Below are the code and all the weights of a small trained network. Each question names an input and a class and asks about switching units off, where a switched-off unit gives its printed mean instead of its output.

import numpy as np


def w(rows, s, z=0):
    codes = np.array(rows[::2]) - 128.0
    scale = np.full(codes.shape[1], s)
    scale[-1] = z or s
    return codes * scale


def f(y):
    return y / 2 * (1 + np.tanh(0.7978845608 * (y + 0.044715 * y**3)))


def log_softmax(a):
    a = a - a.max(-1, keepdims=True)
    return a - np.log(np.exp(a).sum(-1, keepdims=True))


def net(x, mask):
    res = np.array(x, float).reshape(1, 7) / 4 @ E
    y = f(res @ A[0][:, :-1].T + A[0][:, -1])
    res = res + np.where(mask, y, B[0][:, -1]) @ B[0][:, :-1]
    return log_softmax(res[-1] @ U[:, :-1].T + U[:, -1])


A, B = {}, {}
E = w([
[182,16,119,114,219,186,129,203,34,22,172],'x0',
[112,40,3,152,46,48,224,94,62,131,63],'x1',
[92,134,111,82,137,122,217,79,160,111,237],'x2',
[125,139,125,126,125,108,120,128,136,126,123],'x3',
[82,137,188,207,98,35,51,104,29,111,198],'x4',
[115,134,122,115,122,120,132,146,122,126,123],'x5',
[149,142,140,114,109,144,96,107,102,101,80],'x6',
],0.0054)
A[0] = w([
[32,131,206,194,78,35,83,108,45,78,207,77],'n0',
[160,98,90,52,63,201,152,193,184,165,119,4],'n1',
[220,143,226,224,134,139,63,231,132,196,44,54],'n2',
[192,146,36,40,173,223,168,124,203,167,40,75],'n3',
[166,89,39,161,46,92,180,138,65,154,75,77],'n4',
[125,218,150,181,173,184,97,186,182,102,161,10],'n5',
[145,9,132,102,184,96,167,164,63,1,142,219],'n6',
[138,100,52,163,72,104,195,147,57,167,92,12],'n7',
[153,94,39,167,82,91,172,94,68,152,102,3],'n8',
[83,109,193,178,93,59,50,112,42,110,42,222],'n9',
[68,208,125,184,29,90,138,18,237,197,54,112],'n10',
],0.0055,0.0037)
B[0] = w([
[225,68,85,186,225,95,119,44,191,212,85,202],'n0',
[202,116,135,219,231,113,127,7,203,173,135,145],'n1',
[231,97,217,71,176,159,156,169,81,219,163,168],'n2',
[176,46,88,226,179,70,200,45,232,146,157,213],'n3',
[160,234,229,53,195,168,106,62,68,189,155,187],'n4',
[212,243,131,41,149,104,90,83,143,124,195,143],'n5',
[155,148,68,138,29,143,111,200,129,114,163,253],'n6',
[173,255,217,80,180,220,88,45,125,181,217,159],'n7',
[203,223,209,77,208,211,51,62,109,214,182,158],'n8',
[204,84,104,162,142,70,220,195,244,169,142,218],'n9',
[67,172,67,181,49,229,171,231,118,119,198,248],'n10',
],0.0064,0.0066)
U = w([
[140,74,154,37,156,118,216,176,147,169,131,252],'0',
[151,246,232,3,240,187,18,18,94,159,176,65],'1',
[127,3,81,239,236,33,147,30,180,145,62,63],'2',
[134,100,124,82,102,108,189,182,115,122,109,216],'3',
[93,114,39,171,54,226,110,252,75,94,145,54],'4',
[113,82,130,124,113,126,119,134,150,121,104,139],'5',
],0.0045,0.0041)

Each question gives the input, the list of numbers given to net, and the class t.
The units are the neurons (one row each of A and B). Each row of codes is followed by its name. A weight is (code - 128) times the scale printed after its matrix; where a second scale follows, it is the last column's (A, B and U).
mask holds one flag per neuron, in row order. A switched-off neuron (its flag False) gives its mean, the last column of its row in B, instead of its output. The means were averaged over made-up inputs and are rounded, as every weight is.
A unit's drop is (log p(t) with every unit on - log p(t) with that unit switched off) / (log p(t) with every unit on - log p(t) with every unit switched off).
The circuit of an input: a set's keep is (log p(t) with only the set's units on - log p(t) with every unit switched off) / (log p(t) with every unit on - log p(t) with every unit switched off). Starting from all 11 units, units are removed one at a time, each time the one whose removal leaves the highest keep (on an exact tie, the one counted first), for as long as the keep stays at least 0.8.
units of the circuit, in order: the units of the circuit, biggest drop first
top k neurons: the k neurons with the biggest drops, biggest first
drop of u: that unit's drop, to one decimal
input [-1,-2,4,1,-8,-4,-8], class 2: top 2 neurons	[n3; n1]
input [7,8,-4,6,-6,5,-1], class 1: top 2 neurons	[n4; n7]
input [-4,1,3,-7,-7,-5,4], class 2: units of the circuit, in order	[n3]
input [7,1,6,-6,-2,0,6], class 4: units of the circuit, in order	[n6; n0]
input [6,-7,-8,-8,4,-1,3], class 0: units of the circuit, in order	[n9; n2]
input [2,-1,-5,1,7,4,-1], class 2: top 2 neurons	[n0; n10]
input [-2,5,-1,2,-2,-2,-4], class 1: top 3 neurons	[n4; n7; n8]
input [-6,0,0,2,-1,1,-7], class 4: units of the circuit, in order	[n10; n0]
input [8,0,6,0,-5,8,5], class 4: top 3 neurons	[n6; n0; n9]
input [2,-1,1,6,6,-2,0], class 2: units of the circuit, in order	[n0; n10]
input [-6,6,4,4,-3,-4,4], class 1: top 3 neurons	[n4; n8; n7]
input [-7,-5,-2,-4,8,-2,8], class 2: top 3 neurons	[n0; n9; n6]
input [-3,-3,6,-4,-8,3,2], class 2: units of the circuit, in order	[n3; n1]
input [-2,2,0,6,8,-6,-5], class 2: units of the circuit, in order	[n0]
input [-7,-2,6,-3,7,6,-5], class 2: top 2 neurons	[n0; n6]
input [2,0,2,-2,-8,-5,-8], class 2: units of the circuit, in order	[n3; n1]
input [8,-2,1,6,4,-4,3], class 4: top 3 neurons	[n6; n3; n4]
input [-7,-2,-3,1,5,-2,-7], class 4: top 2 neurons	[n10; n3]
input [0,0,6,6,-8,7,-5], class 2: top 2 neurons	[n3; n1]
input [-2,0,3,-1,6,-1,-6], class 2: top 2 neurons	[n0; n6]
input [-2,-4,-5,3,7,-5,-5], class 2: units of the circuit, in order	[n0]
input [-7,-6,1,3,0,-4,3], class 4: top 2 neurons	[n10; n4]
input [-6,-3,4,0,5,-5,-5], class 4: top 2 neurons	[n10; n3]
input [-7,8,-2,-7,0,-2,-7], class 1: drop of n8	0.2
input [-8,-5,0,-2,2,8,6], class 4: drop of n3	0.1
input [-6,7,-4,-3,3,2,8], class 1: drop of n10	-0.1
input [5,7,-3,7,1,6,2], class 1: drop of n4	0.4
